Here is a tiny trained network, its code and every weight. The questions are about switching its units off for an input and a class, where a switched-off unit gives its printed mean instead of its output.

import numpy as np


def w(rows, s, z=0):
    codes = np.array(rows[::2]) - 128.0
    scale = np.full(codes.shape[1], s)
    scale[-1] = z or s
    return codes * scale


def f(y):
    return np.maximum(y, 0)


def log_softmax(a):
    a = a - a.max(-1, keepdims=True)
    return a - np.log(np.exp(a).sum(-1, keepdims=True))


def net(x, mask):
    res = np.array(x, float).reshape(1, 5) / 4 @ E
    y = f(res @ A[0][:, :-1].T + A[0][:, -1])
    res = res + np.where(mask, y, B[0][:, -1]) @ B[0][:, :-1]
    return log_softmax(res[-1] @ U[:, :-1].T + U[:, -1])


A, B = {}, {}
E = w([
[71,111,236,191],'x0',
[126,153,127,121],'x1',
[124,122,128,126],'x2',
[75,139,10,209],'x3',
[128,43,131,151],'x4',
],0.012)
A[0] = w([
[173,89,41,12,90],'N0',
[144,111,163,69,165],'N1',
[176,109,196,92,167],'N2',
[29,148,217,202,5],'N3',
[71,100,218,189,165],'N4',
[111,176,105,249,165],'N5',
[187,130,195,74,183],'N6',
[56,149,68,193,135],'N7',
[90,105,81,157,106],'N8',
],0.013,0.0027)
B[0] = w([
[214,176,211,255,247],'N0',
[71,77,152,111,193],'N1',
[80,101,101,59,217],'N2',
[158,179,214,226,233],'N3',
[144,201,107,137,234],'N4',
[96,86,101,57,231],'N5',
[81,29,64,92,230],'N6',
[82,122,74,48,242],'N7',
[137,81,57,93,196],'N8',
],0.0087,0.013)
U = w([
[61,39,69,21,4],'0',
[156,158,143,255,252],'1',
],0.0086,0.0015)

Each question gives the input, the list of numbers given to net, and the class t.
The units are the neurons (one row each of A and B). Each row of codes is followed by its name. A weight is (code - 128) times the scale printed after its matrix; where a second scale follows, it is the last column's (A, B and U).
mask holds one flag per neuron, in row order. A switched-off neuron (its flag False) gives its mean, the last column of its row in B, instead of its output. The means were averaged over made-up inputs and are rounded, as every weight is.
A unit's drop is (log p(t) with every unit on - log p(t) with that unit switched off) / (log p(t) with every unit on - log p(t) with every unit switched off).
The circuit of an input: a set's keep is (log p(t) with only the set's units on - log p(t) with every unit switched off) / (log p(t) with every unit on - log p(t) with every unit switched off). Starting from all 9 units, units are removed one at a time, each time the one whose removal leaves the highest keep (on an exact tie, the one counted first), for as long as the keep stays at least 0.8.
units of the circuit, in order: the units of the circuit, biggest drop first
top k neurons: the k neurons with the biggest drops, biggest first
drop of u: that unit's drop, to one decimal
input [-7,3,8,6,-7], class 1: units of the circuit, in order	[N0]
input [-7,-3,-6,6,-8], class 1: top 2 neurons	[N0; N6]
input [-8,1,-7,-7,-5], class 1: top 2 neurons	[N0; N7]
input [7,-6,3,7,-8], class 0: top 4 neurons	[N5; N7; N0; N8]
input [4,4,4,-2,0], class 1: top 2 neurons	[N3; N7]
input [7,-1,4,8,1], class 0: top 3 neurons	[N5; N7; N0]
input [-7,7,2,6,1], class 1: top 2 neurons	[N0; N6]
input [-5,0,8,4,-5], class 1: top 3 neurons	[N0; N6; N2]
input [-6,0,-8,3,-4], class 1: drop of N0	0.5
input [-3,6,-7,-2,8], class 1: drop of N8	0.1
input [1,0,4,0,4], class 1: drop of N8	0.1
input [-3,3,6,1,-7], class 1: drop of N8	0.0
